Below are the code and all the weights of a small trained network. Each question names an input and a class and asks about switching units off, where a switched-off unit gives its printed mean instead of its output.

import numpy as np


def w(rows, s, z=0):
    codes = np.array(rows[::2]) - 128.0
    scale = np.full(codes.shape[1], s)
    scale[-1] = z or s
    return codes * scale


def f(y):
    return np.maximum(y, 0)


def log_softmax(a):
    a = a - a.max(-1, keepdims=True)
    return a - np.log(np.exp(a).sum(-1, keepdims=True))


def net(x, mask):
    res = np.array(x, float).reshape(1, 3) / 4 @ E
    y = f(res @ A[0][:, :-1].T + A[0][:, -1])
    res = res + np.where(mask, y, B[0][:, -1]) @ B[0][:, :-1]
    return log_softmax(res[-1] @ U[:, :-1].T + U[:, -1])


A, B = {}, {}
E = w([
[174,187,164,183,160,84,101,162],'x0',
[122,143,137,113,127,248,124,182],'x1',
[165,163,162,89,114,117,215,109],'x2',
],0.017)
A[0] = w([
[62,99,63,102,101,154,150,63,136],'neuron 0',
[130,111,129,102,179,56,158,14,122],'neuron 1',
[136,126,107,136,113,49,94,71,65],'neuron 2',
[116,151,203,197,167,120,129,146,188],'neuron 3',
[83,86,108,176,163,110,34,162,60],'neuron 4',
[181,210,146,125,117,116,183,116,90],'neuron 5',
[104,94,57,189,153,150,41,152,177],'neuron 6',
[195,190,169,176,179,96,88,193,123],'neuron 7',
[170,201,173,205,135,132,119,136,51],'neuron 8',
[125,106,128,117,53,144,112,88,255],'neuron 9',
[84,40,87,47,82,173,190,41,77],'neuron 10',
[115,107,77,194,135,61,121,73,128],'neuron 11',
[186,190,160,86,105,165,246,92,179],'neuron 12',
[123,173,119,122,152,228,140,248,103],'neuron 13',
],0.013,0.016)
B[0] = w([
[135,74,65,122,144,111,127,114,195],'neuron 0',
[104,144,166,131,173,166,134,201,213],'neuron 1',
[103,180,120,91,154,207,139,195,180],'neuron 2',
[121,103,86,151,62,64,145,169,220],'neuron 3',
[202,133,177,5,209,134,71,113,196],'neuron 4',
[180,109,123,59,184,151,121,91,190],'neuron 5',
[188,86,184,122,190,90,175,106,240],'neuron 6',
[105,79,35,120,75,107,123,151,242],'neuron 7',
[106,75,63,36,109,115,35,107,183],'neuron 8',
[121,139,120,216,44,74,160,131,216],'neuron 9',
[128,89,53,68,146,110,105,149,214],'neuron 10',
[69,184,150,168,151,202,159,134,206],'neuron 11',
[158,113,196,137,196,96,134,106,252],'neuron 12',
[39,177,166,154,173,176,139,204,218],'neuron 13',
],0.013,0.021)
U = w([
[123,92,44,100,131,110,112,154,111],'0',
[72,141,168,136,156,209,133,191,121],'1',
[219,104,200,84,172,116,125,121,115],'2',
[142,105,146,252,103,62,152,138,253],'3',
[136,126,149,135,107,141,111,105,106],'4',
[161,131,162,138,99,163,146,103,113],'5',
[130,124,148,170,101,145,121,109,108],'6',
[90,165,120,146,88,163,118,117,108],'7',
],0.017,0.018)

Each question gives the input, the list of numbers given to net, and the class t.
The units are the neurons (one row each of A and B). Each row of codes is followed by its name. A weight is (code - 128) times the scale printed after its matrix; where a second scale follows, it is the last column's (A, B and U).
mask holds one flag per neuron, in row order. A switched-off neuron (its flag False) gives its mean, the last column of its row in B, instead of its output. The means were averaged over made-up inputs and are rounded, as every weight is.
A unit's drop is (log p(t) with every unit on - log p(t) with that unit switched off) / (log p(t) with every unit on - log p(t) with every unit switched off).
The circuit of an input: a set's keep is (log p(t) with only the set's units on - log p(t) with every unit switched off) / (log p(t) with every unit on - log p(t) with every unit switched off). Starting from the 12 units with the biggest drops (on a tie, the unit counted first), units are removed one at a time, each time the one whose removal leaves the highest keep (on an exact tie, the one counted first), for as long as the keep stays at least 0.8.
units of the circuit, in order: the units of the circuit, biggest drop first
unit that matters most: the unit with the biggest drop
top k neurons: the k neurons with the biggest drops, biggest first
drop when u is switched off: that unit's drop, to one decimal
input [-2,-6,-6], class 1: unit that matters most => neuron 11
input [-7,6,8], class 2: top 2 neurons => (neuron 12; neuron 7)
input [3,0,-4], class 2: top 2 neurons => (neuron 4; neuron 6)
input [-2,-1,-4], class 2: top 2 neurons => (neuron 3; neuron 7)
input [8,-8,-5], class 0: top 4 neurons => (neuron 7; neuron 13; neuron 8; neuron 3)
input [7,-2,6], class 0: top 2 neurons => (neuron 7; neuron 6)
input [-5,-6,-5], class 1: top 4 neurons => (neuron 11; neuron 7; neuron 1; neuron 2)
input [5,-5,-6], class 2: top 4 neurons => (neuron 4; neuron 6; neuron 13; neuron 10)
input [1,-3,2], class 3: top 2 neurons => (neuron 13; neuron 4)
input [5,-6,-1], class 1: top 3 neurons => (neuron 11; neuron 2; neuron 1)
input [5,0,-7], class 2: top 2 neurons => (neuron 4; neuron 6)
input [-3,-4,0], class 1: top 3 neurons => (neuron 7; neuron 3; neuron 1)
input [-6,5,2], class 0: top 2 neurons => (neuron 10; neuron 0)
input [-8,6,4], class 0: units of the circuit, in order => (neuron 10)
input [-1,-3,2], class 3: drop when neuron 9 is switched off => 0.1
input [-2,-5,-7], class 2: drop when neuron 4 is switched off => 0.6
input [2,-2,-5], class 2: drop when neuron 4 is switched off => 1.3
